Below is a small trained network, with its code and all its weights. Each question gives an input and a target symbol and asks what happens when units are switched off, that is, made to give their printed mean instead of their output.

import numpy as np


def w(rows, s, z=0):
    codes = np.array(rows[::2]) - 128.0
    scale = np.full(codes.shape[1], s)
    scale[-1] = z or s
    return codes * scale


def f(y):
    return np.maximum(y, 0)


def softmax(a):
    e = np.exp(a - a.max(-1, keepdims=True))
    return e / e.sum(-1, keepdims=True)


def log_softmax(a):
    a = a - a.max(-1, keepdims=True)
    return a - np.log(np.exp(a).sum(-1, keepdims=True))


def net(x, mask):
    ids = ['Γβηθλτ'.index(c) for c in x.split()]
    T = len(ids)
    res = E[ids] + P[:T]
    u = 0
    for l in range(3):
        r = res
        for j in range(2):
            rows = slice(2 * j, 2 * j + 2)
            q, k, v = (r @ M[l][rows].T for M in (Q, K, V))
            z = softmax(np.where(np.tri(T) > 0, q @ k.T / 2**0.5, -1e9)) @ v
            o = O[l][rows]
            res = res + np.where(mask[u + j], z, o[:, -1]) @ o[:, :-1]
        u += 2
        y = f(res @ A[l][:, :-1].T + A[l][:, -1])
        res = res + np.where(mask[u : u + 4], y, B[l][:, -1]) @ B[l][:, :-1]
        u += 4
    return log_softmax(res[-1] @ U[:, :-1].T + U[:, -1])


Q, K, V, O, A, B = {}, {}, {}, {}, {}, {}
E = w([
[159,175,185,163,127,131,112,184,150],'Γ',
[63,150,104,178,136,78,121,162,146],'β',
[74,131,114,158,106,251,130,107,85],'η',
[128,137,119,81,147,80,142,115,32],'θ',
[134,168,128,22,74,160,125,135,157],'λ',
[192,92,129,114,172,163,191,170,167],'τ',
],0.018)
P = w([
[127,190,97,147,204,154,145,97,161],'0',
[104,111,175,129,138,141,115,210,95],'1',
[161,215,100,140,148,140,193,78,136],'2',
[141,92,135,138,70,106,117,162,103],'3',
[185,221,88,145,102,130,207,45,111],'4',
[190,71,88,152,8,65,119,135,113],'5',
],0.013)
Q[0] = w([
[160,249,101,160,117,146,211,72,109],'L0H0',
[146,163,116,105,134,92,154,197,117],'L0H0',
[63,118,59,210,187,74,154,146,72],'L0H1',
[144,162,203,170,118,100,104,232,150],'L0H1',
],0.013)
K[0] = w([
[126,127,107,79,8,162,138,52,26],'L0H0',
[214,93,124,139,64,73,109,139,118],'L0H0',
[47,107,74,207,163,34,151,128,78],'L0H1',
[173,224,181,178,173,61,78,182,174],'L0H1',
],0.011)
V[0] = w([
[62,167,120,102,19,255,119,110,222],'L0H0',
[57,75,79,172,125,234,125,106,58],'L0H0',
[153,168,215,113,213,225,144,108,135],'L0H1',
[250,89,139,122,36,83,139,158,114],'L0H1',
],0.0054)
O[0] = w([
[162,170,60,137,154,58,99,254,128,2],'L0H0',
[94,91,93,167,80,79,195,179,63,124],'L0H0',
[124,87,86,154,91,79,180,123,99,207],'L0H1',
[7,138,107,116,123,180,169,146,116,73],'L0H1',
],0.008,0.0023)
A[0] = w([
[115,138,71,165,156,120,99,100,134,59],'L0N0',
[144,116,184,168,52,117,137,155,103,46],'L0N1',
[112,150,91,88,197,88,123,101,138,3],'L0N2',
[1,134,133,145,145,205,115,185,111,9],'L0N3',
],0.009,0.002)
B[0] = w([
[98,123,120,143,113,74,116,140,124,174],'L0N0',
[46,81,78,112,161,125,105,111,152,254],'L0N1',
[144,146,90,165,119,75,140,85,88,192],'L0N2',
[137,177,107,105,197,254,41,84,170,217],'L0N3',
],0.0096,0.0029)
Q[1] = w([
[82,2,158,132,97,187,75,109,167],'L1H0',
[142,115,125,94,73,130,116,134,39],'L1H0',
[195,134,114,64,54,113,165,105,162],'L1H1',
[155,55,139,149,69,131,91,109,217],'L1H1',
],0.0088)
K[1] = w([
[118,56,211,161,254,85,132,156,181],'L1H0',
[133,116,119,170,145,137,195,49,107],'L1H0',
[123,115,154,79,142,115,193,138,105],'L1H1',
[157,135,145,153,238,183,162,162,158],'L1H1',
],0.0084)
V[1] = w([
[90,191,175,127,109,114,176,100,171],'L1H0',
[102,119,105,3,129,113,133,153,145],'L1H0',
[175,85,138,139,108,134,186,141,143],'L1H1',
[89,142,113,125,46,108,67,114,102],'L1H1',
],0.0073)
O[1] = w([
[117,116,138,50,119,63,144,141,211,147],'L1H0',
[254,95,27,119,137,124,94,81,104,16],'L1H0',
[73,153,89,99,125,178,108,115,121,109],'L1H1',
[247,92,189,139,163,113,150,139,143,4],'L1H1',
],0.0066,0.0025)
A[1] = w([
[44,54,168,140,86,174,141,119,107,160],'L1N0',
[91,99,170,109,34,8,75,160,107,116],'L1N1',
[188,13,89,82,122,208,148,148,73,168],'L1N2',
[197,2,189,131,181,130,173,165,181,3],'L1N3',
],0.0072,0.0024)
B[1] = w([
[219,135,106,113,127,66,86,163,170,252],'L1N0',
[101,38,75,146,129,81,152,124,144,213],'L1N1',
[83,146,200,118,81,72,94,160,189,252],'L1N2',
[186,217,254,165,138,204,117,148,92,153],'L1N3',
],0.0083,0.004)
Q[2] = w([
[116,111,166,176,215,156,54,255,83],'L2H0',
[174,195,135,115,151,132,134,246,183],'L2H0',
[159,123,105,131,117,135,79,254,147],'L2H1',
[67,156,165,79,124,85,193,126,140],'L2H1',
],0.0083)
K[2] = w([
[110,105,79,217,84,154,98,153,187],'L2H0',
[157,106,112,121,1,142,117,123,189],'L2H0',
[131,126,135,147,89,164,82,175,156],'L2H1',
[129,185,153,98,170,123,142,126,79],'L2H1',
],0.011)
V[2] = w([
[191,137,154,217,137,139,130,123,167],'L2H0',
[109,73,132,84,147,78,33,85,2],'L2H0',
[137,108,230,67,168,84,82,163,36],'L2H1',
[83,185,83,150,69,92,108,164,171],'L2H1',
],0.0052)
O[2] = w([
[127,158,146,25,60,139,159,148,108,72],'L2H0',
[113,211,144,254,104,116,183,109,221,64],'L2H0',
[155,160,77,177,15,151,58,64,138,91],'L2H1',
[177,75,211,97,136,119,109,120,62,253],'L2H1',
],0.006,0.0014)
A[2] = w([
[148,92,100,97,168,72,123,31,1,13],'L2N0',
[137,65,67,83,89,130,60,245,109,85],'L2N1',
[172,103,252,63,121,126,154,131,20,75],'L2N2',
[156,31,59,137,71,36,208,175,64,3],'L2N3',
],0.0058,0.0061)
B[2] = w([
[119,201,178,176,123,165,77,89,221,177],'L2N0',
[127,157,155,169,67,75,210,31,199,252],'L2N1',
[106,187,109,162,254,229,43,131,145,187],'L2N2',
[124,229,155,156,146,251,97,208,62,234],'L2N3',
],0.0068,0.004)
U = w([
[101,175,184,93,133,206,40,176,137,190],'Γ',
[81,20,138,116,27,1,168,167,107,252],'β',
[107,151,105,147,70,159,176,192,54,45],'η',
[101,171,129,178,122,170,204,60,152,27],'θ',
[216,153,50,113,131,111,117,155,132,33],'λ',
[90,44,62,92,169,181,197,128,98,154],'τ',
],0.0066,0.0043)

Each question gives the input, a string of symbols that net reads in full, and the target symbol t.
The units are the heads (2 rows each of Q, K, V and O) and the neurons (one row each of A and B). Each row of codes is followed by its name. A weight is (code - 128) times the scale printed after its matrix; where a second scale follows, it is the last column's (O, A, B and U).
mask holds one flag per unit, layer by layer, with each layer's heads first. A switched-off unit (its flag False) gives its mean, the last column of its rows in O or B, instead of its output. The means were averaged over made-up inputs and are rounded, as every weight is.
A unit's drop is (log p(t) with every unit on - log p(t) with that unit switched off) / (log p(t) with every unit on - log p(t) with every unit switched off).
The circuit of an input: a set's keep is (log p(t) with only the set's units on - log p(t) with every unit switched off) / (log p(t) with every unit on - log p(t) with every unit switched off). Starting from the 12 units with the biggest drops (on a tie, the unit counted first), units are removed one at a time, each time the one whose removal leaves the highest keep (on an exact tie, the one counted first), for as long as the keep stays at least 0.8.
units of the circuit, in order: the units of the circuit, biggest drop first
most important unit: the unit with the biggest drop
k most important neurons: the k neurons with the biggest drops, biggest first
top k neurons in layer l: the k neurons of layer l with the biggest drops, biggest first
which heads matter: for each layer, one digit per head in row order, 1 if its drop is at least 0.15 and else 0, layers parted by /
drop of u: that unit's drop, to one decimal
input Γ λ τ, target λ: units of the circuit, in order	[L0H0 L1H0]
input Γ η θ Γ, target β: which heads matter	01 / 00 / 00
input Γ θ Γ, target θ: which heads matter	10 / 00 / 10
input η θ η η, target β: units of the circuit, in order	[L0H0 L2N1]
input θ λ θ λ, target β: units of the circuit, in order	[L1N1 L0N3]
input θ Γ η η, target β: which heads matter	11 / 00 / 00
input λ λ Γ λ, target β: units of the circuit, in order	[L0N3 L1N1]
input η τ Γ τ Γ β, target Γ: units of the circuit, in order	[L0H1]
input Γ θ η Γ τ, target η: units of the circuit, in order	[L0H0 L2N3]
input λ τ τ θ, target Γ: which heads matter	10 / 00 / 00
input β Γ β, target β: which heads matter	00 / 10 / 00
input Γ β Γ β β, target β: top 2 neurons in layer 0	[L0N0 L0N3]
input Γ β Γ θ, target Γ: top 2 neurons in layer 2	[L2N2 L2N0]
input β η β, target η: top neuron in layer 2	[L2N3]
input θ η τ, target η: 2 most important neurons	[L2N3 L0N3]
input λ θ η τ, target Γ: top 2 neurons in layer 1	[L1N3 L1N2]
input θ θ θ θ Γ η, target Γ: 2 most important neurons	[L0N3 L1N2]
input Γ θ Γ Γ, target β: drop of L0N1	0.1
input λ θ λ τ Γ, target λ: drop of L1H0	0.4
input τ θ τ λ θ Γ, target Γ: drop of L0N0	0.0
input Γ η λ, target λ: drop of L0H0	0.5
input β θ θ, target θ: most important unit	L0H0
